Below are the code and all the weights of a small trained network. Each question names an input and a class and asks about switching units off, where a switched-off unit gives its printed mean instead of its output.

import numpy as np


def w(rows, s, z=0):
    codes = np.array(rows[::2]) - 128.0
    scale = np.full(codes.shape[1], s)
    scale[-1] = z or s
    return codes * scale


def norm(h):
    return h / np.sqrt((h * h).mean(-1, keepdims=True) + 1e-5)


def f(y):
    return y / 2 * (1 + np.tanh(0.7978845608 * (y + 0.044715 * y**3)))


def log_softmax(a):
    a = a - a.max(-1, keepdims=True)
    return a - np.log(np.exp(a).sum(-1, keepdims=True))


def net(x, mask):
    res = np.array(x, float).reshape(1, 3) / 4 @ E
    u = 0
    for l in range(2):
        y = f(norm(res) @ A[l][:, :-1].T + A[l][:, -1])
        res = res + np.where(mask[u : u + 5], y, B[l][:, -1]) @ B[l][:, :-1]
        u += 5
    return log_softmax(norm(res)[-1] @ U[:, :-1].T + U[:, -1])


A, B = {}, {}
E = w([
[66,143,99,205,122,164,172,152],'x0',
[93,108,207,157,143,69,155,185],'x1',
[7,2,200,116,157,139,61,94],'x2',
],0.0068)
A[0] = w([
[77,90,100,146,120,54,37,96,44],'0.n1',
[254,183,38,143,187,120,130,130,238],'0.n2',
[171,44,125,26,190,237,31,43,85],'0.n3',
[140,179,36,57,109,228,144,41,233],'0.n4',
[1,187,184,134,45,30,116,195,6],'0.n5',
],0.0051,0.0022)
B[0] = w([
[35,178,234,35,71,166,223,213,150],'0.n1',
[157,104,14,64,62,112,13,191,253],'0.n2',
[111,134,112,247,205,126,244,50,228],'0.n3',
[166,98,207,6,44,255,130,44,231],'0.n4',
[204,201,149,104,132,178,50,83,155],'0.n5',
],0.0063,0.0058)
A[1] = w([
[16,113,124,108,161,204,101,36,122],'1.n1',
[124,122,54,163,58,214,152,100,222],'1.n2',
[156,147,127,119,101,2,115,178,145],'1.n3',
[113,182,99,189,129,193,108,204,21],'1.n4',
[143,161,35,63,97,86,127,218,2],'1.n5',
],0.0082,0.0015)
B[1] = w([
[70,64,147,191,33,32,61,157,254],'1.n1',
[199,215,110,48,150,189,140,186,225],'1.n2',
[174,254,108,152,173,103,138,56,179],'1.n3',
[129,33,101,95,148,143,162,112,144],'1.n4',
[56,2,197,166,164,106,198,116,227],'1.n5',
],0.0085,0.0072)
U = w([
[25,62,146,181,69,54,64,133,175],'0',
[172,134,122,173,220,20,202,89,139],'1',
[214,142,72,8,80,161,99,151,167],'2',
[73,160,62,104,161,106,75,142,2],'3',
[181,234,124,144,161,95,86,108,104],'4',
[76,177,203,84,156,104,66,146,97],'5',
[119,103,75,114,171,199,177,174,130],'6',
[104,101,153,99,89,159,148,42,68],'7',
],0.015,0.0096)

Each question gives the input, the list of numbers given to net, and the class t.
The units are the neurons (one row each of A and B). Each row of codes is followed by its name. A weight is (code - 128) times the scale printed after its matrix; where a second scale follows, it is the last column's (A, B and U).
mask holds one flag per neuron, layer by layer. A switched-off neuron (its flag False) gives its mean, the last column of its row in B, instead of its output. The means were averaged over made-up inputs and are rounded, as every weight is.
A unit's drop is (log p(t) with every unit on - log p(t) with that unit switched off) / (log p(t) with every unit on - log p(t) with every unit switched off).
The circuit of an input: a set's keep is (log p(t) with only the set's units on - log p(t) with every unit switched off) / (log p(t) with every unit on - log p(t) with every unit switched off). Starting from all 10 units, units are removed one at a time, each time the one whose removal leaves the highest keep (on an exact tie, the one counted first), for as long as the keep stays at least 0.8.
units of the circuit, in order: the units of the circuit, biggest drop first
k most important neurons: the k neurons with the biggest drops, biggest first
top k neurons in layer l: the k neurons of layer l with the biggest drops, biggest first
input [-4,4,0], class 4: units of the circuit, in order	[0.n4, 1.n3]
input [8,2,0], class 6: units of the circuit, in order	[0.n4, 1.n1]
input [-8,-2,2], class 0: 3 most important neurons	[1.n1, 1.n3, 1.n2]
input [-3,4,-7], class 1: 2 most important neurons	[1.n5, 1.n3]
input [7,3,0], class 6: 2 most important neurons	[1.n1, 0.n4]
input [5,-3,-2], class 2: most important neuron	[0.n4]
input [-3,3,2], class 5: units of the circuit, in order	[0.n4, 1.n1]
input [1,5,-1], class 4: 2 most important neurons	[1.n5, 0.n2]
input [7,0,0], class 2: top 2 neurons in layer 0	[0.n3, 0.n2]
input [5,6,-1], class 1: units of the circuit, in order	[1.n1, 0.n4]
input [-5,3,-4], class 1: 3 most important neurons	[1.n5, 1.n3, 1.n1]
input [8,5,-3], class 6: 4 most important neurons	[1.n4, 1.n1, 0.n4, 0.n5]
input [-8,3,1], class 1: top 3 neurons in layer 0	[0.n4, 0.n2, 0.n3]
input [-5,8,-2], class 4: units of the circuit, in order	[1.n5, 1.n3]
input [-6,2,-8], class 1: units of the circuit, in order	[1.n5]
input [-2,5,0], class 4: top 2 neurons in layer 0	[0.n4, 0.n3]
input [-3,1,-2], class 1: top 2 neurons in layer 1	[1.n5, 1.n1]
input [1,2,-4], class 1: 3 most important neurons	[1.n5, 1.n3, 0.n4]
input [-4,2,1], class 1: 2 most important neurons	[0.n4, 1.n1]
input [2,3,-1], class 1: top 3 neurons in layer 1	[1.n1, 1.n2, 1.n4]
